Below are the code and all the weights of a small trained network. Each question names an input and a target symbol and asks about switching units off, where a switched-off unit gives its printed mean instead of its output.

import numpy as np


def w(rows, s, z=0):
    codes = np.array(rows[::2]) - 128.0
    scale = np.full(codes.shape[1], s)
    scale[-1] = z or s
    return codes * scale


def norm(h):
    return h / np.sqrt((h * h).mean(-1, keepdims=True) + 1e-5)


def f(y):
    return np.maximum(y, 0)


def softmax(a):
    e = np.exp(a - a.max(-1, keepdims=True))
    return e / e.sum(-1, keepdims=True)


def log_softmax(a):
    a = a - a.max(-1, keepdims=True)
    return a - np.log(np.exp(a).sum(-1, keepdims=True))


def net(x, mask):
    ids = ['ΓΛΠΣΦΩαβδεζηθξτψ'.index(c) for c in x.split()]
    T = len(ids)
    res = E[ids] + P[:T]
    u = 0
    for l in range(3):
        q, k, v = (norm(res) @ M[l].T for M in (Q, K, V))
        z = softmax(np.where(np.tri(T) > 0, q @ k.T / 4**0.5, -1e9)) @ v
        res = res + np.where(mask[u], z, O[l][:, -1]) @ O[l][:, :-1]
        u += 1
        y = f(norm(res) @ A[l][:, :-1].T + A[l][:, -1])
        res = res + np.where(mask[u : u + 8], y, B[l][:, -1]) @ B[l][:, :-1]
        u += 8
    return log_softmax(norm(res)[-1] @ U[:, :-1].T + U[:, -1])


Q, K, V, O, A, B = {}, {}, {}, {}, {}, {}
E = w([
[133,142,158,98,133,103],'Γ',
[132,127,154,114,105,107],'Λ',
[76,124,115,163,98,123],'Π',
[123,92,119,68,173,92],'Σ',
[66,151,182,133,205,109],'Φ',
[179,138,171,110,111,85],'Ω',
[76,157,121,114,128,145],'α',
[90,120,104,122,140,136],'β',
[102,119,105,99,160,131],'δ',
[184,117,178,85,42,171],'ε',
[78,131,103,108,136,157],'ζ',
[96,154,140,77,148,161],'η',
[111,59,111,128,131,75],'θ',
[138,26,119,167,76,138],'ξ',
[213,133,254,76,166,119],'τ',
[109,114,182,143,183,126],'ψ',
],0.0066)
P = w([
[151,191,111,161,70,77],'0',
[86,163,134,213,97,141],'1',
[51,5,192,27,131,92],'2',
[253,184,59,160,156,194],'3',
[87,169,133,186,119,153],'4',
[46,44,137,37,131,164],'5',
[237,172,61,147,163,194],'6',
],0.0043)
Q[0] = w([
[122,134,25,218,63,146],'L0H0',
[202,97,1,89,154,210],'L0H0',
[148,59,104,73,153,127],'L0H0',
[86,108,156,12,231,169],'L0H0',
],0.0043)
K[0] = w([
[172,94,118,121,89,148],'L0H0',
[171,105,200,93,138,254],'L0H0',
[94,128,185,114,152,154],'L0H0',
[118,156,177,107,213,116],'L0H0',
],0.0059)
V[0] = w([
[128,148,118,55,54,91],'L0H0',
[133,153,157,123,191,84],'L0H0',
[14,108,129,129,50,139],'L0H0',
[154,80,110,163,1,181],'L0H0',
],0.0029)
O[0] = w([
[151,167,90,18,101,120,162],'L0H0',
[94,66,183,237,124,151,106],'L0H0',
[137,254,120,114,130,182,255],'L0H0',
[66,122,126,59,169,209,169],'L0H0',
],0.0031,0.0015)
A[0] = w([
[156,126,101,195,71,157,52],'L0N0',
[167,152,210,112,218,114,191],'L0N1',
[212,165,195,85,4,132,212],'L0N2',
[119,130,29,21,132,141,166],'L0N3',
[49,71,164,80,68,178,120],'L0N4',
[225,163,96,199,195,143,51],'L0N5',
[83,94,194,177,83,122,209],'L0N6',
[201,79,88,106,140,91,9],'L0N7',
],0.0038,0.0012)
B[0] = w([
[62,199,117,99,170,121,176],'L0N0',
[80,9,5,142,94,163,193],'L0N1',
[31,133,129,122,219,217,220],'L0N2',
[178,189,172,128,74,102,229],'L0N3',
[116,21,207,122,163,68,254],'L0N4',
[147,185,45,152,188,112,210],'L0N5',
[155,183,68,6,198,239,218],'L0N6',
[140,206,125,75,97,181,154],'L0N7',
],0.0028,0.0026)
Q[1] = w([
[251,154,58,132,125,128],'L1H0',
[194,107,87,172,133,172],'L1H0',
[254,66,192,118,80,51],'L1H0',
[64,102,193,221,118,79],'L1H0',
],0.0061)
K[1] = w([
[178,19,134,175,113,232],'L1H0',
[191,94,99,177,107,167],'L1H0',
[106,124,87,106,227,197],'L1H0',
[145,253,76,120,190,82],'L1H0',
],0.0052)
V[1] = w([
[204,122,65,104,65,129],'L1H0',
[16,194,138,97,167,5],'L1H0',
[161,76,192,133,198,133],'L1H0',
[221,128,77,208,55,174],'L1H0',
],0.0033)
O[1] = w([
[249,208,184,251,57,165,80],'L1H0',
[136,97,231,136,128,48,251],'L1H0',
[112,142,107,127,131,196,55],'L1H0',
[111,209,35,135,158,149,19],'L1H0',
],0.0031,0.0024)
A[1] = w([
[185,28,93,157,74,62,249],'L1N0',
[37,158,90,139,114,94,221],'L1N1',
[191,102,140,134,158,99,48],'L1N2',
[185,162,136,135,182,159,106],'L1N3',
[98,151,175,45,1,99,160],'L1N4',
[178,202,83,171,143,144,156],'L1N5',
[134,116,177,74,93,248,167],'L1N6',
[89,117,192,99,186,78,142],'L1N7',
],0.0041,0.002)
B[1] = w([
[114,228,183,173,145,214,196],'L1N0',
[215,108,200,162,124,175,226],'L1N1',
[103,23,106,102,191,149,135],'L1N2',
[52,91,144,100,64,170,176],'L1N3',
[143,3,91,184,156,141,235],'L1N4',
[62,41,88,42,166,98,208],'L1N5',
[143,173,112,223,135,44,226],'L1N6',
[126,116,68,181,19,178,254],'L1N7',
],0.0033,0.0032)
Q[2] = w([
[92,86,120,66,170,99],'L2H0',
[139,119,228,254,42,153],'L2H0',
[184,153,85,46,113,127],'L2H0',
[99,115,159,150,148,230],'L2H0',
],0.009)
K[2] = w([
[12,23,240,125,254,128],'L2H0',
[161,165,98,162,53,34],'L2H0',
[125,165,164,49,190,234],'L2H0',
[253,69,158,150,61,100],'L2H0',
],0.0064)
V[2] = w([
[180,81,19,151,3,159],'L2H0',
[105,91,83,223,217,69],'L2H0',
[234,71,223,119,204,212],'L2H0',
[140,105,116,58,137,22],'L2H0',
],0.0046)
O[2] = w([
[233,97,14,53,78,100,236],'L2H0',
[122,95,71,210,254,181,170],'L2H0',
[199,130,194,77,135,247,225],'L2H0',
[133,62,163,150,142,51,7],'L2H0',
],0.0063,0.0014)
A[2] = w([
[131,39,48,135,123,163,249],'L2N0',
[83,164,187,58,3,132,92],'L2N1',
[168,40,120,127,20,75,208],'L2N2',
[231,177,192,124,124,150,183],'L2N3',
[141,110,222,234,115,152,213],'L2N4',
[125,53,237,81,87,123,202],'L2N5',
[91,55,228,186,130,35,195],'L2N6',
[154,202,104,209,39,117,42],'L2N7',
],0.0046,0.0017)
B[2] = w([
[107,165,169,174,79,51,252],'L2N0',
[120,169,218,103,201,64,173],'L2N1',
[51,147,81,97,212,241,213],'L2N2',
[117,197,161,225,98,38,170],'L2N3',
[195,128,71,32,182,64,202],'L2N4',
[66,34,82,250,4,151,236],'L2N5',
[161,108,160,20,113,167,207],'L2N6',
[126,153,247,136,179,90,155],'L2N7',
],0.0045,0.0047)
U = w([
[97,24,176,88,93,146,216],'Γ',
[58,80,112,163,68,156,142],'Λ',
[64,171,82,220,115,62,130],'Π',
[221,75,137,161,108,83,59],'Σ',
[75,122,132,149,232,143,154],'Φ',
[181,135,153,209,50,141,7],'Ω',
[69,168,176,80,154,91,89],'α',
[112,86,69,114,174,61,47],'β',
[184,99,143,39,186,79,123],'δ',
[160,198,146,37,55,150,230],'ε',
[87,134,86,48,63,40,7],'ζ',
[97,187,215,156,81,108,104],'η',
[209,167,150,187,167,69,164],'θ',
[176,169,9,111,103,167,192],'ξ',
[176,155,190,136,136,213,154],'τ',
[122,125,94,159,207,195,120],'ψ',
],0.012,0.002)

Each question gives the input, a string of symbols that net reads in full, and the target symbol t.
The units are the heads (4 rows each of Q, K, V and O) and the neurons (one row each of A and B). Each row of codes is followed by its name. A weight is (code - 128) times the scale printed after its matrix; where a second scale follows, it is the last column's (O, A, B and U).
mask holds one flag per unit, layer by layer, with each layer's heads first. A switched-off unit (its flag False) gives its mean, the last column of its rows in O or B, instead of its output. The means were averaged over made-up inputs and are rounded, as every weight is.
A unit's drop is (log p(t) with every unit on - log p(t) with that unit switched off) / (log p(t) with every unit on - log p(t) with every unit switched off).
The circuit of an input: a set's keep is (log p(t) with only the set's units on - log p(t) with every unit switched off) / (log p(t) with every unit on - log p(t) with every unit switched off). Starting from the 12 units with the biggest drops (on a tie, the unit counted first), units are removed one at a time, each time the one whose removal leaves the highest keep (on an exact tie, the one counted first), for as long as the keep stays at least 0.8.
circuit, biggest first: the units of the circuit, biggest drop first
unit that matters most: the unit with the biggest drop
top k neurons: the k neurons with the biggest drops, biggest first
top k neurons in layer l: the k neurons of layer l with the biggest drops, biggest first
input ζ Ω δ ξ β, target ζ: unit that matters most	L0H0
input β θ η ξ ε, target β: top 2 neurons in layer 1	(L1N4; L1N0)
input θ ξ ψ Π, target ψ: circuit, biggest first	(L2H0; L1N5; L1N0)
input Φ ξ τ Γ, target ψ: circuit, biggest first	(L2H0; L1H0; L0H0; L1N5)
input Σ Σ α ζ, target ζ: top 2 neurons	(L1N7; L1N3)
input Γ δ Φ ξ Λ, target Γ: circuit, biggest first	(L1H0; L0N2; L2N6)
input ζ Γ Π Λ, target Λ: top 2 neurons in layer 1	(L1N3; L1N5)
input ζ δ τ ε Π, target ζ: top 3 neurons	(L0N4; L1N4; L1N0)
input ξ ε Π ψ ε, target ξ: circuit, biggest first	(L2H0; L0N2)
input Π δ ε δ ε, target Π: top 3 neurons in layer 1	(L1N4; L1N6; L1N0)
input Λ τ α Π, target τ: top 2 neurons	(L1N5; L0N2)
input η Γ β Π, target Π: top 3 neurons in layer 2	(L2N0; L2N2; L2N4)
input τ ζ Π η θ, target τ: top 2 neurons	(L1N6; L1N0)
input ξ ξ τ ζ ψ, target ξ: circuit, biggest first	(L2H0)
input Π Π α Π Ω Λ Π, target Π: top 4 neurons	(L2N6; L1N7; L1N5; L2N4)
input ξ Π Π ε θ Ω ζ, target ε: top 3 neurons in layer 2	(L2N5; L2N2; L2N4)
input ξ Π Ω θ ζ ε θ, target ε: top 2 neurons	(L0N2; L1N5)
input Π ξ Γ ψ δ, target Π: top 2 neurons	(L1N4; L1N7)
input Ω α ζ ε θ, target Ω: top 4 neurons	(L1N4; L1N6; L1N0; L0N2)
input ε Γ ζ θ, target ε: top 3 neurons	(L0N7; L2N5; L0N2)
input θ Π Σ Γ, target Γ: top 2 neurons in layer 1	(L1N5; L1N3)
input θ θ α Γ ξ, target θ: top 2 neurons	(L1N0; L1N4)
input θ Π α ζ δ, target θ: unit that matters most	L1H0
input Λ ψ Ω ζ η, target Λ: top 4 neurons in layer 0	(L0N2; L0N4; L0N6; L0N5)
input α Π ε ξ δ, target α: top 4 neurons in layer 1	(L1N1; L1N6; L1N7; L1N0)
input η Σ Γ τ ε, target η: top 3 neurons in layer 1	(L1N0; L1N5; L1N6)
input ε Γ η ξ ξ, target ε: top neuron	(L1N4)
input α η Λ ε δ, target α: top 4 neurons	(L1N1; L1N6; L0N1; L0N4)
